Below is a small trained network, with its code and all its weights. Each question gives an input and a target symbol and asks what happens when units are switched off, that is, made to give their printed mean instead of their output.

import numpy as np


def w(rows, s, z=0):
    codes = np.array(rows[::2]) - 128.0
    scale = np.full(codes.shape[1], s)
    scale[-1] = z or s
    return codes * scale


def norm(h):
    return h / np.sqrt((h * h).mean(-1, keepdims=True) + 1e-5)


def f(y):
    return np.maximum(y, 0)


def softmax(a):
    e = np.exp(a - a.max(-1, keepdims=True))
    return e / e.sum(-1, keepdims=True)


def log_softmax(a):
    a = a - a.max(-1, keepdims=True)
    return a - np.log(np.exp(a).sum(-1, keepdims=True))


def net(x, mask):
    ids = ['αδζηλπψ'.index(c) for c in x.split()]
    T = len(ids)
    res = E[ids] + P[:T]
    u = 0
    for l in range(3):
        q, k, v = (norm(res) @ M[l].T for M in (Q, K, V))
        z = softmax(np.where(np.tri(T) > 0, q @ k.T / 3**0.5, -1e9)) @ v
        res = res + np.where(mask[u], z, O[l][:, -1]) @ O[l][:, :-1]
        u += 1
        y = f(norm(res) @ A[l][:, :-1].T + A[l][:, -1])
        res = res + np.where(mask[u : u + 4], y, B[l][:, -1]) @ B[l][:, :-1]
        u += 4
    return log_softmax(norm(res)[-1] @ U[:, :-1].T + U[:, -1])


Q, K, V, O, A, B = {}, {}, {}, {}, {}, {}
E = w([
[82,243,80,118],'α',
[86,100,191,138],'δ',
[210,207,115,94],'ζ',
[164,117,151,131],'η',
[148,74,128,95],'λ',
[148,220,147,151],'π',
[118,249,51,85],'ψ',
],0.02)
P = w([
[100,138,25,253],'0',
[190,130,173,145],'1',
[181,130,162,104],'2',
[162,137,156,80],'3',
[175,117,168,100],'4',
[152,111,163,79],'5',
],0.0065)
Q[0] = w([
[100,52,42,87],'L0H0',
[132,147,59,114],'L0H0',
[102,253,114,137],'L0H0',
],0.012)
K[0] = w([
[217,81,122,37],'L0H0',
[175,112,76,140],'L0H0',
[86,90,32,254],'L0H0',
],0.0095)
V[0] = w([
[58,108,80,130],'L0H0',
[255,54,48,140],'L0H0',
[60,154,166,134],'L0H0',
],0.0095)
O[0] = w([
[39,115,188,143,2],'L0H0',
[107,2,45,154,154],'L0H0',
[121,178,196,103,80],'L0H0',
],0.0058,0.00061)
A[0] = w([
[203,94,161,75,35],'L0N0',
[100,95,175,200,139],'L0N1',
[247,147,147,172,254],'L0N2',
[107,108,167,112,112],'L0N3',
],0.015,0.0032)
B[0] = w([
[1,38,83,54,178],'L0N0',
[160,250,208,68,144],'L0N1',
[127,85,175,5,254],'L0N2',
[108,143,130,57,142],'L0N3',
],0.0093,0.0096)
Q[1] = w([
[188,94,150,151],'L1H0',
[191,161,122,148],'L1H0',
[162,183,90,6],'L1H0',
],0.016)
K[1] = w([
[16,110,193,151],'L1H0',
[65,86,124,68],'L1H0',
[246,164,103,90],'L1H0',
],0.013)
V[1] = w([
[193,108,153,155],'L1H0',
[7,200,209,121],'L1H0',
[251,161,82,87],'L1H0',
],0.011)
O[1] = w([
[83,179,193,73,82],'L1H0',
[240,45,127,255,176],'L1H0',
[186,201,96,46,254],'L1H0',
],0.0092,0.0066)
A[1] = w([
[180,152,109,91,135],'L1N0',
[134,216,212,112,28],'L1N1',
[82,103,252,104,66],'L1N2',
[213,107,90,83,252],'L1N3',
],0.013,0.0016)
B[1] = w([
[116,83,90,75,223],'L1N0',
[229,8,223,184,228],'L1N1',
[13,137,53,219,183],'L1N2',
[161,2,203,24,254],'L1N3',
],0.0093,0.0086)
Q[2] = w([
[44,43,110,47],'L2H0',
[4,254,186,163],'L2H0',
[131,98,238,152],'L2H0',
],0.0095)
K[2] = w([
[3,111,155,116],'L2H0',
[161,23,238,80],'L2H0',
[130,151,130,212],'L2H0',
],0.011)
V[2] = w([
[247,101,154,135],'L2H0',
[134,178,237,180],'L2H0',
[209,139,31,208],'L2H0',
],0.012)
O[2] = w([
[128,247,203,135,198],'L2H0',
[6,151,240,128,2],'L2H0',
[104,255,20,147,170],'L2H0',
],0.0097,0.0051)
A[2] = w([
[178,182,164,92,3],'L2N0',
[77,6,91,128,183],'L2N1',
[79,76,71,197,78],'L2N2',
[28,186,138,7,248],'L2N3',
],0.015,0.004)
B[2] = w([
[236,177,127,204,191],'L2N0',
[151,138,166,241,254],'L2N1',
[134,163,134,242,146],'L2N2',
[8,190,84,162,232],'L2N3',
],0.014,0.0084)
U = w([
[103,205,104,186,250],'α',
[74,151,224,167,62],'δ',
[93,150,139,6,150],'ζ',
[36,79,127,96,194],'η',
[116,46,121,182,101],'λ',
[205,120,210,77,55],'π',
[160,166,58,93,91],'ψ',
],0.011,0.0022)

Each question gives the input, a string of symbols that net reads in full, and the target symbol t.
The units are the heads (3 rows each of Q, K, V and O) and the neurons (one row each of A and B). Each row of codes is followed by its name. A weight is (code - 128) times the scale printed after its matrix; where a second scale follows, it is the last column's (O, A, B and U).
mask holds one flag per unit, layer by layer, with each layer's heads first. A switched-off unit (its flag False) gives its mean, the last column of its rows in O or B, instead of its output. The means were averaged over made-up inputs and are rounded, as every weight is.
A unit's drop is (log p(t) with every unit on - log p(t) with that unit switched off) / (log p(t) with every unit on - log p(t) with every unit switched off).
The circuit of an input: a set's keep is (log p(t) with only the set's units on - log p(t) with every unit switched off) / (log p(t) with every unit on - log p(t) with every unit switched off). Starting from the 12 units with the biggest drops (on a tie, the unit counted first), units are removed one at a time, each time the one whose removal leaves the highest keep (on an exact tie, the one counted first), for as long as the keep stays at least 0.8.
circuit, biggest first: the units of the circuit, biggest drop first
k most important neurons: the k neurons with the biggest drops, biggest first
top k neurons in layer l: the k neurons of layer l with the biggest drops, biggest first
input λ η ψ, target λ: circuit, biggest first : [L2H0 L1H0 L0H0 L0N2]
input ζ ψ π, target ζ: circuit, biggest first : [L2N1 L0N2]
input δ λ λ λ α, target δ: 2 most important neurons : [L1N1 L0N0]
input η δ δ α, target η: circuit, biggest first : [L0H0 L1H0]
input ζ ζ π ψ, target ζ: circuit, biggest first : [L1H0]
input ψ λ η, target ψ: circuit, biggest first : [L2H0 L1H0]
input α ζ π π λ, target α: 2 most important neurons : [L0N0 L1N1]
input η α ψ ζ λ, target η: 2 most important neurons : [L0N0 L1N1]
input η α η α, target η: 3 most important neurons : [L0N0 L0N1 L2N0]
input λ λ λ λ, target λ: circuit, biggest first : [L2N1 L0H0]
input δ η λ α, target δ: circuit, biggest first : [L0H0 L2H0]
input α ψ α δ, target α: 2 most important neurons : [L1N2 L1N3]
input ζ π δ, target ζ: circuit, biggest first : [L1H0 L0N3]
input λ π λ η, target η: circuit, biggest first : [L0N0]
input ζ λ λ π, target ζ: top 2 neurons in layer 2 : [L2N3 L2N1]
input δ ζ λ, target δ: 2 most important neurons : [L1N3 L2N1]
input δ λ η π π, target δ: circuit, biggest first : [L2H0 L0H0]
input α δ η, target α: top 2 neurons in layer 1 : [L1N1 L1N2]
input α ψ λ, target α: top 2 neurons in layer 1 : [L1N1 L1N0]
input δ η π, target δ: top 2 neurons in layer 0 : [L0N1 L0N2]
input ψ ψ δ, target ψ: top neuron in layer 2 : [L2N1]
input π π λ λ α, target π: 4 most important neurons : [L0N0 L1N1 L2N3 L1N2]
input ζ ψ δ π η, target ζ: 2 most important neurons : [L0N0 L1N1]
input α η η δ ζ ψ, target α: top 2 neurons in layer 2 : [L2N3 L2N0]
